Below are the code and all the weights of a small trained network. Each question names an input and a class and asks about switching units off, where a switched-off unit gives its printed mean instead of its output.

import numpy as np


def w(rows, s, z=0):
    codes = np.array(rows[::2]) - 128.0
    scale = np.full(codes.shape[1], s)
    scale[-1] = z or s
    return codes * scale


def norm(h):
    return h / np.sqrt((h * h).mean(-1, keepdims=True) + 1e-5)


def f(y):
    return y / 2 * (1 + np.tanh(0.7978845608 * (y + 0.044715 * y**3)))


def log_softmax(a):
    a = a - a.max(-1, keepdims=True)
    return a - np.log(np.exp(a).sum(-1, keepdims=True))


def net(x, mask):
    res = np.array(x, float).reshape(1, 7) / 4 @ E
    u = 0
    for l in range(4):
        y = f(norm(res) @ A[l][:, :-1].T + A[l][:, -1])
        res = res + np.where(mask[u : u + 4], y, B[l][:, -1]) @ B[l][:, :-1]
        u += 4
    return log_softmax(norm(res)[-1] @ U[:, :-1].T + U[:, -1])


A, B = {}, {}
E = w([
[200,78,114,46,121,77,75,49],'x0',
[187,135,147,113,131,66,226,92],'x1',
[186,104,115,106,186,123,155,131],'x2',
[147,118,206,117,143,207,3,127],'x3',
[83,207,130,59,201,58,149,120],'x4',
[120,203,69,123,141,220,95,192],'x5',
[107,143,84,184,145,204,71,37],'x6',
],0.0049)
A[0] = w([
[91,208,83,153,208,38,225,88,252],'0.n1',
[106,33,93,183,23,150,163,143,115],'0.n2',
[26,171,204,189,2,87,220,185,61],'0.n3',
[154,180,95,159,167,127,250,193,46],'0.n4',
],0.0048,0.0017)
B[0] = w([
[74,51,53,88,177,127,117,87,253],'0.n1',
[157,22,64,153,115,87,95,137,179],'0.n2',
[150,147,170,208,155,71,168,205,209],'0.n3',
[155,2,59,143,127,121,139,72,182],'0.n4',
],0.0065,0.0036)
A[1] = w([
[197,83,210,170,106,89,80,1,99],'1.n1',
[251,36,146,97,90,51,192,115,70],'1.n2',
[136,92,121,138,62,64,210,162,9],'1.n3',
[103,140,187,209,159,215,108,125,5],'1.n4',
],0.0063,0.0028)
B[1] = w([
[142,100,33,142,26,70,54,136,228],'1.n1',
[205,238,216,156,56,114,211,185,255],'1.n2',
[42,204,169,161,145,157,118,217,175],'1.n3',
[214,254,205,241,157,233,141,98,168],'1.n4',
],0.007,0.0041)
A[2] = w([
[107,63,70,246,57,175,153,131,105],'2.n1',
[199,62,145,108,1,128,64,35,14],'2.n2',
[33,198,133,98,127,166,148,192,3],'2.n3',
[107,203,35,144,44,178,127,192,132],'2.n4',
],0.0057,0.0041)
B[2] = w([
[107,107,76,52,194,182,51,96,254],'2.n1',
[97,73,78,179,103,76,85,111,249],'2.n2',
[120,146,82,143,112,1,163,168,118],'2.n3',
[165,72,106,188,34,123,100,83,221],'2.n4',
],0.0079,0.0027)
A[3] = w([
[110,130,37,198,94,187,148,180,56],'3.n1',
[114,89,78,88,159,158,20,135,140],'3.n2',
[142,102,105,147,69,102,85,91,159],'3.n3',
[129,122,162,175,140,254,141,90,6],'3.n4',
],0.0084,0.0017)
B[3] = w([
[133,69,98,114,49,97,3,56,200],'3.n1',
[22,165,144,75,228,204,134,118,253],'3.n2',
[116,61,66,149,186,135,95,138,218],'3.n3',
[175,232,102,189,162,185,30,170,182],'3.n4',
],0.0074,0.0058)
U = w([
[77,206,189,37,201,213,90,104,66],'0',
[35,48,7,107,203,129,45,36,234],'1',
[162,235,234,159,68,56,194,224,184],'2',
[170,237,143,205,159,251,28,115,158],'3',
[200,106,102,48,137,61,225,30,63],'4',
[222,33,99,227,3,66,83,161,107],'5',
[79,87,233,147,56,208,174,31,2],'6',
[61,64,112,180,191,49,246,166,78],'7',
],0.011,0.0096)

Each question gives the input, the list of numbers given to net, and the class t.
The units are the neurons (one row each of A and B). Each row of codes is followed by its name. A weight is (code - 128) times the scale printed after its matrix; where a second scale follows, it is the last column's (A, B and U).
mask holds one flag per neuron, layer by layer. A switched-off neuron (its flag False) gives its mean, the last column of its row in B, instead of its output. The means were averaged over made-up inputs and are rounded, as every weight is.
A unit's drop is (log p(t) with every unit on - log p(t) with that unit switched off) / (log p(t) with every unit on - log p(t) with every unit switched off).
The circuit of an input: a set's keep is (log p(t) with only the set's units on - log p(t) with every unit switched off) / (log p(t) with every unit on - log p(t) with every unit switched off). Starting from the 12 units with the biggest drops (on a tie, the unit counted first), units are removed one at a time, each time the one whose removal leaves the highest keep (on an exact tie, the one counted first), for as long as the keep stays at least 0.8.
circuit, biggest first: the units of the circuit, biggest drop first
k most important neurons: the k neurons with the biggest drops, biggest first
k most important neurons of layer l: the k neurons of layer l with the biggest drops, biggest first
drop of u: that unit's drop, to one decimal
input [8,8,-3,-3,-2,0,-4], class 2: circuit, biggest first : (1.n2)
input [-6,-7,-6,0,6,7,-5], class 5: circuit, biggest first : (2.n4 3.n2 2.n3)
input [-2,-2,-1,3,7,-6,-3], class 7: circuit, biggest first : (2.n1 3.n1)
input [4,6,-6,-5,7,5,-4], class 7: circuit, biggest first : (0.n1 3.n1 2.n1 1.n1)
input [4,-1,3,7,3,-4,-6], class 5: circuit, biggest first : (1.n1 1.n2)
input [-1,-8,2,8,8,-6,3], class 3: circuit, biggest first : (1.n4 0.n1)
input [5,-6,-8,0,3,7,7], class 3: 2 most important neurons of layer 1 : (1.n1 1.n4)
input [0,3,7,-7,-1,6,-6], class 4: 2 most important neurons : (0.n1 0.n4)
input [-7,-4,4,3,8,8,-4], class 1: 2 most important neurons : (1.n2 3.n1)
input [-4,-6,4,-6,-4,-8,-3], class 2: 2 most important neurons : (0.n3 1.n2)
input [3,5,5,-4,-6,-6,6], class 5: 2 most important neurons : (1.n2 3.n2)
input [-3,7,3,-1,0,7,-4], class 4: 3 most important neurons : (0.n1 1.n1 0.n4)
input [5,-1,3,-7,7,-3,0], class 4: 2 most important neurons : (3.n2 2.n1)
input [-6,6,5,-8,-4,8,-6], class 5: circuit, biggest first : (3.n1)
input [0,-1,0,-7,-3,-5,0], class 5: 3 most important neurons : (1.n2 0.n2 3.n2)
input [6,3,7,-8,6,7,-3], class 4: 2 most important neurons of layer 3 : (3.n2 3.n3)
input [-7,3,3,-4,-8,5,4], class 1: 2 most important neurons : (2.n1 0.n2)
input [-7,-6,8,-2,2,8,-6], class 1: 2 most important neurons : (1.n2 0.n4)
input [-5,8,-6,1,-3,-8,0], class 2: 2 most important neurons : (0.n3 1.n2)
input [-8,2,-7,0,8,7,-5], class 7: most important neuron of layer 2 : (2.n3)
input [4,5,3,7,5,6,-4], class 0: 2 most important neurons : (1.n2 0.n3)
input [-5,8,7,-5,-6,-7,-6], class 2: 2 most important neurons of layer 1 : (1.n2 1.n3)
input [1,-2,-1,7,8,-2,-6], class 0: 2 most important neurons of layer 3 : (3.n3 3.n1)
input [-5,-7,-2,-2,-8,8,-7], class 1: 2 most important neurons of layer 3 : (3.n1 3.n2)
input [8,7,3,3,0,-5,-5], class 2: drop of 3.n1 : 0.1
input [3,2,5,0,4,-5,-8], class 2: drop of 1.n2 : 0.2
input [-5,-7,-4,6,2,-8,3], class 3: drop of 1.n4 : 0.5
input [8,-6,5,-1,1,-3,-5], class 2: drop of 0.n4 : 0.1
